(in the rows, 128 means zero)
Facts:
{zogril pidrer zovus zaflom flunidri fegotror gatudrom plutun gituses pliplestu batrom drozem sosto ruzor druvu brugo grustu grenek platro stople kleflel grutis disuflar kibem ketakler trora trofur plitru kuvo klipa zonan} χ 326
{staplu dretres koze sadra poplil boflom fluver drinepi gutra trofludel zozun greskis fatros refafim trefedra stete zesta samum flobon neskam skotesti kibram sibram laskobras bretrol stuzok skaren flumi ropo nirek punun ratror roklok plutamo klenoplu} χ 260
{skestas sediber tiplastul fimi plavim skeflam liron taflal zeskin nedrak veflus laretrun brostim zuba nifam skasur tusudrul tutriklo trebrem drigralin tastok drusus dritraki pitral skiplar zafim rogrosta darom rudan sezin stase lasto selesta beso muner bagri skobraplen pemul tavebrem palo zake fadrem stibrostal boflum giner siplem breplem grinum stogu moguk brevun zugo klovol rikluk dulak zusan dozar dokor} χ 520
[zogril sediber fimi fluver gutra greskis dritraki rogrosta grenek selesta tavebrem zake boflum kleflel punun ketakler trora trofur zugo] Σ 581
[staplu trefedra nirek klovol dulak klipa] Σ 502
[koze pidrer poplil plavim boflom drinepi liron veflus zuba gatudrom plutun gituses tastok neskam brugo bagri flumi fadrem disuflar grinum stogu brevun rikluk zusan zonan dozar] Σ 531
[skestas tiplastul nedrak flunidri nifam refafim skasur zesta drozem grustu muner stibrostal stople ratror plitru dokor] Σ 899
[skeflam taflal laretrun fatros drigralin batrom drusus stase bretrol skobraplen] Σ 808
[trofludel zaflom tusudrul stete pliplestu platro skotesti beso stuzok breplem kuvo] Σ 22
[zeskin pitral] Σ 255
[fegotror trebrem samum druvu sezin skaren grutis siplem roklok] Σ 86
[brostim tutriklo ruzor zafim darom laskobras palo] Σ 411
Φ gakon <- zogril skestas
Φ rimin <- staplu kibem
Φ zodrir <- dretres beso siplem
Φ kluske <- koze
Φ gigrek <- drepla liron lazen kuvo
Φ sibutrak <- sediber ruzor skobraplen ratror brevun
Φ trile <- tiplastul moguk trora
Φ flidrer <- sadra flunidri fatros dritraki zusan
Φ buvik <- pidrer drigralin sosto sezin breplem
Φ trosta <- fimi nidruram gituses zesta plete bolan nibok
Φ zoskis <- poplil brostim grake rebri
Φ notruk <- droklik brivik flobon batrom vabrun stople ketakler
Φ bubukik <- plavim
Φ bolan <- zovus drinepi nedrak zugo
Φ bozak <- boflom rufun zadro flona flobrir
Φ flobrir <- fluver
Φ giska <- fuske drusus saflo
Φ gane <- flebek nifam kluske trofur
Φ trulodir <- skeflam fegotror tutriklo pliplestu fadrem kleflel plitru
Φ grasu <- gutra sibutrak stete flumi giner
Φ flustevem <- gupi pemul sedru
Φ bapil <- taflal platro raklokam grinum
Φ vofleflan <- trofludel gakon grenon
Φ vigri <- zeskin flidrer bretrol klenoplu
Φ fuske <- zaflom skiplar rudan
Φ banol <- zozun
Φ skagribo <- veflus kuzugri sibram stibrostal
Φ droklik <- greskis plutamo
Φ sedru <- laretrun
Φ lazen <- zuba selesta palo nirek
Φ klame <- refafim bagri
Φ saflo <- gatudrom skasur boflum klovol
Φ fovok <- zodrir lasto lofelon
Φ brivik <- trefedra
Φ nidruram <- plutun
Φ zodrol <- tusudrul banol zake
Φ tobun <- staflil poka
Φ grake <- trebrem
Φ staflil <- samum stase
Φ plete <- tastok pitral
Φ kuzugri <- drozem
Φ ladrer <- neskam
Φ nibok <- druvu grustu
Φ drepla <- zafim roklok
Φ raklokam <- rogrosta
Φ grenon <- darom klipa dokor
Φ lofelon <- brugo
Φ flabriskis <- grenek stuzok plesu
Φ rufun <- skotesti kibram stogu
Φ vilum <- muner lorebrem dozar
Φ flona <- laskobras rikluk
Φ bredrom <- skaren
Φ flebek <- tavebrem
Φ studer <- grutis
Φ plesu <- disuflar
Φ vabrun <- ropo
Φ sipopak <- buvik
Φ poka <- punun dulak zonan
tiplastul λ [druvu brostim veflus]
pidrer λ [fatros]
fimi λ [kluske grenek staflil grustu kuzugri skestas]
poplil λ [tutriklo giner trora grutis saflo grasu gutra]
boflom λ [raklokam ruzor plutamo sadra zozun]
fluver λ [gatudrom skestas skotesti gituses]
drinepi λ [koze stogu nirek kuvo lazen disuflar skestas skeflam]
vigri λ [grutis drigralin stase sosto]
trulodir λ [tusudrul plesu selesta droklik brevun]
zeskin λ [koze trile dretres refafim gituses]
flunidri λ [lorebrem zodrol brostim]
fegotror λ [gane trofludel disuflar ladrer]
zodrir λ [skestas pliplestu]
skasur λ [gane zuba drozem]
plutun λ [rimin dretres grasu skeflam]
skagribo λ [rufun skaren lazen zusan]
stete λ [gane punun refafim siplem]
klame λ [ruzor boflum]
zesta λ [giska koze tusudrul nifam]
zadro λ [buvik banol pitral]
batrom λ [neskam fovok saflo]
gakon λ [giner]
flidrer λ [skaren]
skiplar λ [grenon bredrom fatros stuzok sipopak]
zafim λ [lorebrem zuba plutamo fovok flona taflal]
rogrosta λ [dozar roklok]
sezin λ [rimin rudan vilum]
beso λ [gutra skotesti]
muner λ [kibem zovus kluske zogril brevun sibram]
bagri λ [gigrek nirek punun stibrostal skeflam sibram]
pemul λ [gupi lorebrem zuba stuzok bubukik brugo]
poka λ [giner trofludel dozar fatros flumi]
zake λ [skeflam]
plete λ [dulak fadrem ladrer]
bolan λ [koze stogu drigralin skestas]
breplem λ [stibrostal zozun tavebrem]
ketakler λ [gane ruzor lazen drusus vilum]
ratror λ [boflum sadra flobrir kibram]
zugo λ [koze]
klovol λ [plavim]
rikluk λ [kibem zusan tobun]
zonan λ [lazen rudan staplu skeflam sibram]
dokor λ [zovus raklokam laretrun flabriskis ladrer]

Known rows:
125,120,144,136,123,124,124,117,127,144,139,137,151,136,106,119,134,118,118,126,132,124,132,136,156,124,130,117: roklok
121,130,148,130,124,117,115,123,128,135,145,134,149,139,110,114,126,124,123,125,130,121,136,136,142,123,139,111: klenoplu
124,144,104,135,106,89,129,107,115,108,151,157,84,63,92,100,150,172,114,106,135,146,150,177,100,115,149,127: zesta
138,150,117,112,108,89,118,108,120,104,167,171,86,76,105,108,140,161,120,99,142,154,162,192,104,106,151,150: drinepi
115,123,142,127,124,124,113,108,131,132,155,146,147,133,113,104,121,125,117,123,138,120,134,139,137,132,130,120: sibram
143,140,117,104,120,105,117,134,129,114,143,161,55,81,117,109,141,151,130,112,148,150,159,179,83,112,160,161: plutun
109,142,135,138,137,151,116,130,120,133,99,108,108,118,104,106,122,136,121,138,136,108,132,128,114,135,132,105: platro
147,101,167,122,139,119,115,137,126,149,159,165,126,151,140,143,122,90,155,104,147,150,136,142,146,104,126,181: tutriklo
113,109,151,141,140,113,130,127,123,125,121,135,119,132,125,129,117,116,126,114,133,134,141,125,148,120,110,140: sezin
89,93,124,164,121,82,122,141,118,143,88,150,141,150,115,116,140,91,129,130,119,127,153,122,125,125,96,126: klovol
126,121,159,140,140,142,118,114,104,125,129,145,129,137,140,126,117,111,142,116,131,119,130,120,132,118,117,141: zuba
117,130,159,150,139,133,118,121,107,131,137,142,120,133,131,119,113,119,142,110,133,127,131,131,128,115,119,149: plavim
125,131,119,157,117,102,123,112,96,110,147,168,66,69,124,108,144,159,143,99,127,152,139,156,77,112,144,154: pitral
122,125,157,146,137,134,119,121,104,127,133,141,121,134,134,125,116,116,146,114,133,130,129,129,128,113,121,144: veflus
134,99,128,124,133,131,109,135,140,121,136,125,141,129,120,126,126,124,151,124,141,151,129,117,120,119,131,112: kuzugri
139,103,134,125,130,130,110,139,136,122,129,121,139,136,122,131,131,121,154,128,134,149,132,116,127,115,137,105: vabrun
138,108,135,126,129,128,111,137,133,120,132,123,134,133,123,124,129,119,152,122,131,147,135,123,124,116,135,111: zoskis

Rows:
No name comes twice in this set of rows, the named rows included.
131,142,151,124,124,135,113,108,114,140,148,147,142,135,113,112,128,126,124,118,136,117,138,146,146,121,131,128 | neskam
134,124,120,119,110,109,119,127,134,119,151,170,56,79,127,87,137,148,125,118,140,146,150,165,74,128,168,149 | zovus
127,130,146,114,138,153,110,131,132,139,126,135,115,131,123,109,117,117,128,132,150,117,137,142,125,131,131,141 | disuflar
123,135,150,108,141,143,113,142,134,131,122,122,106,137,116,114,107,114,122,132,151,124,143,147,132,122,127,136 | zonan
119,128,152,132,146,119,122,124,114,110,128,134,117,132,128,128,105,121,133,111,140,135,144,134,135,113,110,148 | bagri
126,131,105,131,115,117,122,123,127,119,130,153,55,64,105,95,148,163,125,120,143,141,143,168,77,132,158,141 | grustu
101,146,134,140,136,142,117,97,117,136,126,122,151,121,92,108,131,147,116,126,134,102,132,129,137,138,119,105 | skotesti
111,141,133,136,131,142,118,95,113,127,125,122,148,118,98,110,134,146,117,129,130,102,131,125,134,134,121,100 | trofludel
141,102,129,116,129,124,114,139,134,104,130,124,132,131,129,132,124,119,145,126,133,151,138,123,126,117,132,105 | klame
124,123,143,135,121,117,124,121,123,143,141,138,143,135,103,115,128,119,116,123,133,124,132,144,156,125,133,118 | samum

The same nodes again, as new rows of numbers:
Known rows:
99,174,126,142,86,171,133,130,132,101,135,131,137,128,140,172,134,107,146,140,138,142,130,136,128,151,125,136,138,150,107,147,122,101,100,148,142,110,146,141,147: pemul
129,129,69,171,90,210,90,138,111,133,126,187,106,83,173,171,132,146,86,191,142,216,135,174,110,149,134,151,143,208,99,95,68,156,123,92,194,82,177,183,166: zeskin
135,66,113,92,129,93,84,132,109,171,102,158,96,135,104,134,116,158,142,136,102,110,148,143,123,137,118,109,118,147,123,123,139,142,175,122,122,159,87,148,82: zodrir
115,184,116,165,141,168,149,140,150,100,114,145,113,118,133,104,138,130,91,127,151,136,122,111,103,132,152,136,159,134,143,104,99,116,131,121,148,108,149,123,137: stase
108,188,136,157,140,168,144,142,133,95,125,127,116,138,135,111,142,123,87,134,158,142,127,98,112,129,158,127,159,124,139,121,119,96,127,122,143,127,147,130,132: tutriklo
110,135,135,148,178,132,138,163,101,78,166,68,136,155,160,135,159,116,65,124,141,111,127,64,131,107,169,115,140,57,143,125,150,79,115,110,136,155,142,137,103: punun
153,55,141,118,114,101,107,70,127,197,88,157,147,87,88,158,78,108,108,129,93,110,193,184,191,148,146,61,103,98,170,116,144,143,184,151,99,133,143,131,83: nibok
132,183,135,134,121,166,148,129,127,109,132,122,122,136,123,110,147,123,120,140,157,169,117,140,141,134,127,141,148,164,128,129,116,115,117,127,126,124,135,127,162: giner
135,50,97,102,141,92,83,118,115,174,103,143,100,131,99,115,123,157,141,142,105,118,136,123,134,139,118,101,116,134,124,127,144,158,187,115,100,143,94,136,99: tobun
134,173,129,158,99,161,168,104,157,126,117,130,163,96,144,149,121,98,105,133,125,145,142,172,168,144,142,122,133,123,156,120,113,115,94,154,126,99,176,121,146: nedrak
139,73,137,91,146,98,78,115,103,167,112,154,89,142,70,104,117,146,149,132,125,132,145,114,130,132,119,103,126,152,123,132,140,152,202,118,108,152,86,133,111: saflo
126,203,135,150,145,132,195,134,195,96,110,126,133,117,137,86,142,126,136,83,136,89,92,124,104,133,135,168,155,127,147,117,90,127,108,148,110,108,128,86,130: tusudrul
127,174,180,143,161,121,172,118,170,69,157,138,150,117,116,105,127,98,148,58,139,81,115,93,102,119,119,168,141,108,138,121,88,130,136,151,129,94,148,68,148: stuzok
124,60,109,99,128,93,78,116,112,170,101,155,105,135,82,121,112,153,147,140,106,117,144,129,128,141,115,95,114,137,125,124,144,148,185,128,112,140,99,134,97: rebri
145,162,161,167,117,102,123,143,143,115,142,119,112,119,151,122,95,128,121,148,131,162,129,100,106,87,136,149,111,117,105,142,144,141,53,118,168,109,141,120,173: stople
137,173,167,121,162,133,193,136,163,84,152,137,157,128,125,88,147,117,132,50,133,77,93,142,93,120,112,180,149,129,156,101,70,126,137,143,131,119,128,70,123: skotesti
143,59,106,99,144,88,84,119,113,179,98,147,97,132,97,106,118,156,134,139,107,121,135,131,131,132,119,106,120,144,129,118,140,154,183,115,108,149,91,138,94: staflil

Rows:
No name comes twice in this set of rows, the named rows included.
137,128,61,188,92,208,103,86,126,146,116,169,142,62,142,153,119,124,73,200,139,226,152,189,160,149,145,120,134,162,143,85,79,167,129,107,170,52,212,154,185 | pitral
105,154,158,139,177,140,139,160,90,73,159,80,140,170,128,122,151,114,61,124,143,120,134,78,123,103,156,113,147,69,156,118,144,63,116,119,148,161,138,129,108 | gutra
153,131,146,153,116,136,162,123,135,117,148,134,174,94,165,181,108,100,91,114,101,121,153,199,163,127,134,141,121,110,154,99,101,112,83,150,153,106,176,123,119 | zesta
85,179,120,151,137,154,149,169,119,92,121,78,121,156,168,141,158,123,75,135,147,108,127,85,117,127,174,107,151,79,137,138,151,56,97,121,134,161,139,156,89 | zake
142,173,136,144,95,144,171,108,151,130,122,110,163,115,146,147,128,100,122,134,121,143,134,180,179,142,131,129,129,129,148,129,132,106,78,158,115,114,155,124,145 | tastok
175,135,151,127,154,111,159,135,123,107,168,100,139,138,153,117,147,128,110,119,126,155,109,147,157,109,116,167,131,141,133,113,117,126,85,118,124,131,128,115,156 | koze
152,170,117,145,138,143,162,133,148,123,124,118,117,124,149,102,149,136,111,133,144,159,109,143,141,128,132,152,148,155,134,115,109,131,100,120,123,115,126,127,150 | skestas
110,143,119,166,154,151,131,145,131,78,150,138,145,118,135,132,135,124,96,120,135,120,121,109,99,122,135,150,143,104,137,97,92,121,122,124,167,95,168,109,137 | bretrol
130,170,132,132,115,151,150,115,141,106,143,104,138,137,140,123,150,106,152,129,155,154,111,116,153,140,116,144,141,150,113,150,129,120,104,135,102,116,131,124,174 | zuba
104,175,140,158,130,156,168,145,128,111,105,86,151,130,160,162,132,102,44,132,132,107,158,127,160,127,195,82,145,59,169,125,159,52,93,141,131,157,165,152,79 | zugo

Now the same nodes, written a new way:
Known rows:
114,137,129,138,126,131,124,125,124,122,120,112,120,130,131,126,127,115,127,130,132,136,124,129,129,138,128,122,124,130,134,127,152,123: kibem
115,135,150,91,151,117,116,119,118,137,151,98,142,116,138,137,131,132,126,121,141,126,141,147,136,123,140,134,130,141,176,130,119,133: stogu
116,130,131,131,137,128,125,129,126,120,131,116,120,119,137,127,130,116,125,130,132,129,134,126,129,136,128,125,135,135,140,129,134,125: sedru
116,130,130,131,135,128,127,133,127,117,131,121,122,122,137,128,130,114,124,130,130,122,136,123,131,136,125,123,138,135,138,126,133,126: klame
143,106,121,128,121,133,137,120,130,141,122,135,124,133,109,129,127,149,131,133,119,126,111,119,131,122,123,139,118,118,107,126,110,133: fatros
114,124,127,151,127,136,128,123,123,129,119,146,114,124,116,126,124,126,127,130,113,133,125,106,130,133,109,121,124,124,110,125,141,123: sibutrak
128,125,123,112,115,144,128,145,144,126,116,101,142,132,135,129,130,131,129,133,129,131,120,139,115,130,117,132,127,122,101,140,105,114: drusus
116,107,127,120,119,130,126,122,132,142,120,140,129,135,107,139,117,150,128,124,116,125,114,114,130,121,117,133,119,114,89,122,100,129: dritraki
148,125,128,126,111,142,125,135,123,132,136,95,130,146,126,123,114,125,136,131,127,120,115,132,128,128,120,121,121,138,140,122,121,131: pliplestu
125,141,123,119,124,144,131,142,137,110,109,104,132,116,149,122,141,108,129,139,136,138,130,144,114,141,120,128,137,130,121,150,134,108: saflo
141,135,120,106,98,158,133,169,147,117,108,102,155,133,149,123,134,120,132,139,129,114,129,137,106,132,103,128,136,124,97,147,104,109: klovol
114,127,131,139,134,131,127,125,124,126,129,124,116,121,126,128,127,121,125,130,123,130,131,117,132,135,120,123,129,132,130,126,135,125: drepla
112,132,137,142,125,133,122,122,121,142,122,158,128,124,113,129,125,137,127,125,110,132,134,107,132,124,104,124,117,121,118,127,144,125: palo
111,130,131,140,126,129,125,138,132,125,127,120,124,123,135,128,128,122,121,127,122,125,144,117,129,137,123,125,134,127,137,130,128,124: pemul
133,140,132,113,119,127,126,113,113,136,119,149,134,132,115,129,128,128,133,125,131,130,117,135,131,119,126,128,119,126,128,126,146,133: disuflar
127,116,124,106,115,124,129,111,124,134,117,125,127,140,113,135,119,136,132,126,132,127,103,133,132,123,136,135,120,121,109,122,111,134: trora
115,131,132,134,142,131,124,126,127,122,132,107,120,119,136,128,130,119,125,131,131,136,130,131,128,136,127,124,130,135,138,129,138,122: tobun

Rows:
No name comes twice in this set of rows, the named rows included.
122,136,127,152,109,139,126,110,111,144,103,185,121,133,94,125,121,132,133,128,106,139,112,104,132,124,98,119,104,114,94,122,166,127 | ruzor

The same nodes again, as new rows of numbers:
Known rows:
124,108,123,123,128,144,113,127,130,140,126,112,125,155,154,108,137,128,118,140,150,103,155,132,155,102: dritraki
124,139,147,121,127,135,104,167,119,133,109,121,134,129,122,113,138,133,110,116,156,105,119,128,132,133: flebek
127,120,139,117,131,140,115,135,136,138,127,113,116,129,132,109,116,132,134,125,145,112,153,142,131,109: brevun
125,121,123,115,131,142,115,149,132,138,125,112,122,131,123,108,121,132,134,131,146,108,153,146,136,102: rudan
126,132,156,131,141,139,87,140,162,127,120,122,110,110,104,123,118,133,128,119,133,112,163,157,133,113: stete
124,139,142,118,128,137,104,168,122,133,106,121,135,132,123,113,136,133,108,117,156,105,118,128,132,133: gigrek
126,131,143,117,143,128,109,117,149,129,140,110,112,155,110,117,124,133,107,108,114,106,144,141,144,116: koze
126,143,149,130,116,136,112,180,121,129,125,113,128,112,92,109,135,133,97,122,167,105,122,126,140,169: nibok
124,140,147,121,128,135,104,167,119,133,110,120,135,130,123,113,138,134,110,116,156,105,119,128,132,134: kluske
121,111,119,126,130,142,111,125,148,136,110,114,121,160,132,120,145,131,100,138,141,97,152,136,159,112: punun
127,120,138,118,128,140,116,135,135,137,130,114,117,132,129,110,115,132,134,124,144,111,154,141,133,105: liron
123,110,129,123,133,138,113,146,139,135,131,114,116,152,153,116,137,130,121,144,150,93,145,125,157,92: grenek
126,122,130,120,130,139,118,144,128,137,130,112,122,133,124,109,125,132,137,131,145,109,151,145,136,102: moguk
124,137,145,123,127,135,106,166,118,133,109,121,134,125,123,113,138,135,108,117,158,105,120,127,131,132: bredrom
123,126,129,124,130,136,115,139,144,134,113,113,117,137,103,122,136,135,124,129,137,104,148,149,138,109: zozun
123,104,107,130,124,132,125,130,134,138,103,108,116,117,124,117,139,142,96,124,138,99,151,138,140,93: fatros
123,138,140,118,127,138,102,174,123,133,107,120,135,129,121,112,132,134,103,117,158,104,121,129,133,133: rimin

Rows:
No name comes twice in this set of rows, the named rows included.
124,134,138,119,133,136,104,168,123,134,104,121,133,123,128,111,136,135,104,116,156,104,120,128,130,139 | grasu
122,123,118,117,134,140,114,145,149,134,112,113,118,137,102,120,130,136,112,129,136,102,149,149,139,113 | sibram
124,102,117,132,127,141,104,131,125,138,122,110,123,129,159,105,136,131,107,134,148,103,163,132,158,89 | rogrosta
123,108,126,125,133,138,115,148,138,135,129,115,116,147,152,116,136,132,119,144,152,93,146,124,156,88 | trora
123,124,123,119,135,136,116,138,147,134,118,113,119,140,103,120,132,136,114,127,132,103,147,147,139,112 | dretres
123,113,129,126,125,143,109,128,129,140,121,111,123,157,154,110,141,126,126,140,151,105,156,135,156,98 | boflum
122,139,145,125,127,135,90,171,119,132,101,117,131,118,130,112,137,133,108,111,151,106,124,131,135,119 | flidrer
124,139,146,124,128,133,95,169,119,132,108,117,131,121,126,111,137,133,106,111,151,106,123,130,136,122 | trulodir
126,123,146,117,133,135,113,156,145,132,133,115,108,127,128,118,114,134,137,128,145,101,143,135,135,92 | disuflar
124,121,134,128,125,137,104,147,125,137,121,107,118,115,129,108,129,131,138,126,143,111,156,148,138,88 | pemul
130,123,151,127,140,138,95,140,140,129,143,123,117,100,123,108,106,134,134,119,140,116,167,148,130,104 | beso
122,113,122,129,142,133,98,116,143,134,120,108,116,152,144,114,149,131,90,125,125,98,152,135,163,111 | fluver
125,113,126,131,125,139,106,135,127,134,142,102,118,138,138,102,135,127,98,133,146,104,159,132,167,118 | fimi
123,141,150,123,125,135,102,168,119,133,107,120,133,130,122,115,140,132,116,117,157,106,120,129,132,130 | raklokam

